cols: N M T C Q Y D R S F
U: [ 0.54 -4.95 -0.27 -0.58  0.44  0.07 -1.47 -1.26  1.12 -0.07]
E: [-3.01  1.12  0.32  0.39  1.13  0.10 -1.57  1.53 -3.80 -0.51]
V: [-4.95 -1.47 -0.27 -0.07  0.54  0.07 -1.26 -0.59  1.12  0.44]
col: [-0.51  0.44] -> F
find: [ 0.54 -4.95 -0.27 -0.58  0.44  0.07 -1.47 -1.26  1.12 -0.07] -> U
perm: [ 0.44 -4.95 -1.47 -0.27 -0.07  0.54  0.07 -1.26 -0.59  1.12] -> V
perm: [ 0.44  1.12 -0.59 -1.26  0.07  0.54 -0.07 -0.27 -1.47 -4.95] -> V

cols: Keruk Muzip Vuv zilu lafi gobel gapar voda
L: [ 4.04  7.99  7.41 -1.29  5.25  6.47  5.54  5.08]
K: [ 0.25  7.79 -0.77 -3.36  0.63 -0.91  3.50  0.51]
P: [ 0.12  9.15  5.16 -4.54  1.38 -0.78  5.20  0.75]
Z: [ 0.12  9.15  5.16 -4.54 -3.31 -0.78  5.20  0.75]
X: [-4.54  1.38 -0.78 -5.76  0.12  9.15  5.21  5.16]
J: [ 0.12  9.15  5.16 -4.54  1.38 -0.78  5.20 -5.76]
col: [7.99 7.79 9.15 9.15] -> Muzip
perm: [-5.76 -4.54 -0.78  0.12  1.38  5.16  5.20  9.15] -> J
find: [ 0.12  9.15  5.16 -4.54  1.38 -0.78  5.20 -5.76] -> J

cols: bovu voto lis tero
G: [-3.94 -5.07  5.80 -7.17]
B: [ 0.97 -0.09 -0.38  5.81]
W: [-3.95 -7.17 -0.08  5.80]
find: [-3.94 -5.07  5.80 -7.17] -> G
where: [-0.09] -> B, 1
col: [5.81 5.80] -> tero
col: [-0.09 -7.17] -> voto
perm: [-0.38 -0.09  0.97  5.81] -> B
perm: [-3.94  5.80 -7.17 -5.07] -> G
find: [-3.95 -7.17 -0.08  5.80] -> W

cols: zem bifos Zutal subu
Gam: [-7.61  5.83 -3.91 -2.00]
pimu: [-7.61  5.82 -3.99  0.51]
Zegav: [-2.01 -7.60 -2.00  5.83]
fisik: [-8.26 -2.14 -3.91  0.89]
perm: [-2.00 -3.91  5.83 -7.61] -> Gam
col: [-3.91 -3.99] -> Zutal
where: [-2.14] -> fisik, 1
where: [-8.26] -> fisik, 0

cols: vola puled Zimuk Ludeg nuva dovaz
Gopak: [ 0.10  0.63  0.03 -0.32  0.09  0.14]
netef: [ 1.19  3.43  1.42 -1.30  7.35  1.67]
Fip: [ 0.10  0.63  0.12 -0.32  0.57  0.14]
col: [7.35 0.57] -> nuva
where: [1.19] -> netef, 0
where: [7.35] -> netef, 4
col: [1.67 0.14] -> dovaz

cols: Bife fegus Baki dasup gikog makuz
vove: [-2.33 -7.42 -7.68  3.71 -8.35 -1.44]
Kidi: [-2.14 -7.43  0.28 -0.90 -5.56 -4.13]
belo: [-2.33 -8.35 -7.42 -1.44 -7.68  3.72]
perm: [-2.33 -7.68 -8.35 -7.42  3.71 -1.44] -> vove
perm: [-1.44 -7.68  3.72 -2.33 -8.35 -7.42] -> belo
perm: [-4.13 -5.56 -0.90  0.28 -7.43 -2.14] -> Kidi
perm: [ 3.71 -2.33 -8.35 -7.42 -7.68 -1.44] -> vove
where: [-7.43] -> Kidi, 1
col: [-8.35 -5.56] -> gikog

cols: diso mulor Pov naden sova pimot vup Vefem tir
nuzog: [-1.77  0.14  1.09  1.83 -3.06  0.77 -0.39 -1.36 -2.43]
vepo: [-3.80  2.99 -3.06  2.31  1.21  3.06 -1.01 -3.02 -2.34]
pez: [-0.99 -1.22 -0.34  0.02  0.05  1.34 -0.39  1.23  1.04]
Giner: [ 1.21 -2.34 -1.01 -3.80  2.31 -3.06  3.06  2.98 -3.02]
Lor: [ 0.37  0.81 -0.36 -0.91  1.28 -0.26  0.06  0.93 -0.29]
Mide: [ 4.31 -3.58  3.85 -2.77 -4.26  5.35 -4.99  3.55 -1.84]
sabaz: [-3.82 -6.69  0.96  1.31 -3.31  3.86 -0.62  5.63 -0.76]
where: [-4.26] -> Mide, 4
where: [-0.62] -> sabaz, 6
col: [-3.80 -0.99  1.21  0.37] -> diso
col: [-1.01 -0.36] -> Pov
col: [ 1.21  0.05  2.31  1.28 -4.26 -3.31] -> sova
perm: [-3.02  2.98  3.06 -3.06  2.31 -3.80 -1.01 -2.34  1.21] -> Giner

cols: nevus tid gov Rav sofo Topon Nebom kimul lum tedi
naz: [ 0.80 -0.56 -0.74  0.76  0.63 -1.16 -1.32  1.05  0.98 -0.24]
senu: [ 0.66 -2.41 -1.12 -4.79 -6.96 -0.23  2.13 -0.84 -0.85 -2.45]
peg: [-1.37 -1.79 -0.26  2.50 -0.82 -0.52 -0.25 -1.09 -0.79  2.76]
Molo: [ 1.33 -1.03 -0.89 -0.11  1.42 -1.65 -0.74 -1.04 -1.30 -1.88]
kis: [-0.89 -1.04  1.42 -0.74 -1.65 -0.11 -1.04 -1.88 -1.30  1.33]
rara: [ 1.18 -1.89  1.18  3.03 -2.66 -0.31  2.28  1.30 -0.14 -1.34]
kun: [ 0.94  1.62 -1.32 -1.67  3.82 -0.98  1.23 -0.52  1.14  1.71]
fali: [ 0.33  1.85 -1.37  0.52  2.09  0.38 -1.05 -0.12  2.91  0.56]
mereb: [ 0.29  0.92 -0.09  2.02  1.48  1.30  1.06 -0.59 -0.10 -2.15]
where: [-0.24] -> naz, 9
col: [-1.32  2.13 -0.25 -0.74 -1.04  2.28] -> Nebom
col: [ 1.42  1.18 -1.32 -1.37] -> gov
perm: [ 1.33 -1.30 -1.88 -1.04 -0.11 -1.65 -0.74  1.42 -1.04 -0.89] -> kis

cols: niba perup bov Kita paf
mutep: [ 5.17  2.72  7.97 -2.65  3.40]
gok: [-0.23  1.03  1.54  0.54  0.28]
Tebe: [-0.47  0.76 -0.13 -0.12 -0.14]
Foram: [-2.65  2.30  5.16  0.58 -0.44]
col: [-0.13  5.16] -> bov
where: [5.17] -> mutep, 0
perm: [-0.14 -0.47  0.76 -0.13 -0.12] -> Tebe
perm: [-2.65  3.40  5.17  2.72  7.97] -> mutep

cols: rubo Deni deme togiz
lokeb: [-2.31  0.33 -3.59  4.59]
fubog: [-0.94 -4.74  8.38 -0.99]
mes: [-6.21  0.58 -0.01  0.10]
bak: [ 8.41 -1.46  2.30 -4.96]
sozep: [ 1.06  1.49 -1.40  3.72]
ketep: [-2.26 -1.41  5.44  3.03]
faz: [ 1.47  1.96 -4.40 -0.63]
pazon: [-2.58 -1.53  7.19 -2.54]
Nabag: [-3.28  0.09 -0.42  0.34]
where: [0.09] -> Nabag, 1
where: [0.33] -> lokeb, 1

cols: puz fom nudu rekiv
Bepo: [ 1.74  6.40 -6.44 -8.87]
Zodo: [ 0.22 -4.05  5.68 -4.33]
teve: [ 1.69 -3.50 -3.32  3.25]
lupap: [-3.03  2.15  3.20  4.34]
gatag: [-2.52 -1.88 -2.71 -2.85]
sev: [-6.53  2.37  0.89  0.00]
Dut: [ 5.35 -5.96 -0.23 -7.71]
Zukop: [-6.53  0.89  0.01  2.37]
zozu: [-2.24  2.84  0.58 -4.51]
todu: [-1.73  1.68 -3.64 -2.22]
perm: [-6.53  0.01  0.89  2.37] -> Zukop
col: [ 1.69 -3.03 -2.52 -6.53  5.35 -6.53 -2.24] -> puz

cols: vid Mido pizir zefu
Gek: [-7.65  3.87  7.31 -3.30]
tolup: [-7.65  3.87  7.32 -3.29]
Fikik: [-3.29  3.87  7.31 -7.65]
perm: [ 7.31 -7.65 -3.29  3.87] -> Fikik
perm: [-7.65  7.31  3.87 -3.29] -> Fikik
where: [-3.30] -> Gek, 3
find: [-7.65  3.87  7.32 -3.29] -> tolup
col: [7.31 7.32] -> pizir
col: [-7.65 -3.29] -> vid
perm: [-7.65 -3.30  3.87  7.31] -> Gek

cols: binip nudi Peka nad Zego dival Zof
fumo: [ 2.57  2.36 -8.04  0.79  0.57 -1.41 -2.44]
Zez: [-3.16 -0.23 -1.86  1.38 -3.95  0.80 -1.74]
gedi: [ 2.88  1.41  0.36 -0.79  1.40 -1.91  4.36]
nite: [ 0.52  1.78 -1.36 -0.04 -1.16 -0.99  3.13]
kati: [ 3.23 -0.21 -1.03 -0.78  1.03 -1.73  4.20]
baz: [ 0.23 -0.93 -0.66  0.39 -1.77 -0.22 -0.75]
sos: [ 2.74  0.86 -0.64 -0.34 -0.48 -1.80  3.65]
luko: [ 2.28  1.05 -0.20 -0.64 -0.46 -1.88  4.47]
viv: [ 3.87  1.35  0.16 -0.89  1.54 -2.36  4.83]
kelo: [ 3.70  1.60  0.01 -0.81  0.72 -1.97  5.19]
Sufa: [-2.03  2.99 -7.09  1.63 -2.73 -0.21 -1.48]
col: [-0.99 -1.73 -0.22] -> dival
where: [-2.36] -> viv, 5
where: [2.57] -> fumo, 0
where: [-0.22] -> baz, 5

cols: panu lega fos suf bokan tezu Fam
zami: [ 4.10 -1.16 -3.00  4.68 -0.59 -3.17  3.91]
Tusi: [-4.70 -2.35  3.05  4.16 -0.32 -4.31 -2.70]
Pirid: [-5.40 -1.08  3.55  6.82  7.28  5.01 -3.28]
Pak: [ 2.29 -4.30  1.23  7.56 -4.53 -5.59  7.26]
dag: [-0.59 -3.52  5.05 -2.43 -2.09  4.69 -4.09]
Piv: [ 2.24  0.26 -1.74 -3.27 -3.17 -1.51  0.59]
zasa: [-1.77  6.99  2.07 -6.65 -2.06  6.80  2.33]
where: [4.69] -> dag, 5
where: [-3.27] -> Piv, 3
where: [-4.31] -> Tusi, 5
where: [-2.09] -> dag, 4

cols: zavit zit zirem fusem
tubuk: [ 0.56  1.32  4.22 -8.44]
leg: [ 0.56  4.89  1.43 -1.83]
vuga: [ 0.56  4.88  4.34 -4.55]
sezo: [ 0.56 -0.93 -0.99  1.21]
kuno: [ 0.56  0.20 -1.05  0.57]
Zod: [ 0.56  0.18  0.80 -1.72]
Nakel: [ 4.22 -8.43  1.32  0.56]
col: [0.20 0.18] -> zit
where: [-1.05] -> kuno, 2
where: [4.88] -> vuga, 1
perm: [ 4.22 -8.44  0.56  1.32] -> tubuk

cols: Kibal fogo Telu Subo dolom Mal
Ged: [4.30 6.82 1.23 1.20 3.97 2.58]
Mak: [0.28 3.52 2.43 3.75 4.77 4.12]
kinu: [3.75 4.77 0.28 4.12 2.43 3.51]
dusa: [ 3.63 -1.01  3.43  2.89  8.24  2.80]
where: [3.43] -> dusa, 2
col: [0.28 3.75 3.63] -> Kibal
perm: [4.12 0.28 3.52 2.43 3.75 4.77] -> Mak

cols: per dafip kuvof zar kof
ver: [-0.04 -0.24 -0.01  0.15 -0.06]
zure: [-0.04 -0.24 -0.01 -0.01  0.08]
nevom: [ 0.03 -0.17 -0.03 -0.08  0.05]
pufat: [ 2.20 -8.85 -1.08  0.79  1.47]
Lapu: [-0.01 -0.06  0.15 -0.04 -0.25]
tep: [-0.26 -0.14  0.30 -0.04  0.12]
baduz: [-2.16  1.97 -1.34  3.47  1.29]
col: [-0.17 -8.85] -> dafip
col: [-1.08  0.15] -> kuvof
col: [-8.85 -0.06 -0.14] -> dafip
col: [-0.04 -0.04  0.03  2.20 -0.01] -> per
where: [-2.16] -> baduz, 0
perm: [-0.24 -0.06 -0.04 -0.01  0.15] -> ver

cols: buf Tem pibo loze laga Lov bev
sokof: [ 0.60  3.78  0.21 -6.50 -2.39  0.32  3.02]
liba: [-2.49  0.75 -0.94  1.87 -0.01  7.99  0.52]
Tal: [-7.41  3.26  0.53 -1.22 -1.62  1.23  1.30]
dob: [ 1.87  7.99 -2.48  0.52 -0.94  0.75 -0.22]
dek: [-0.94 -0.01  1.87  7.99  0.52 -2.50  0.75]
vavo: [-2.49  0.75 -0.94  1.87 -0.22  7.99  0.52]
Ganep: [-6.50  0.59  0.21 -2.39  0.32  3.78  3.02]
geb: [-2.38  0.59  3.02  0.32  0.21  3.78 -6.50]
where: [-7.41] -> Tal, 0
perm: [ 3.02 -6.50  0.59  0.21 -2.39  0.32  3.78] -> Ganep
col: [ 1.30 -0.22  0.75  0.52  3.02] -> bev
perm: [-2.49 -0.22  7.99  0.52  0.75  1.87 -0.94] -> vavo
perm: [ 3.78  3.02 -6.50  0.59  0.21 -2.39  0.32] -> Ganep
col: [0.75 0.59] -> Tem
perm: [ 0.52  7.99 -0.01  1.87 -0.94  0.75 -2.49] -> liba

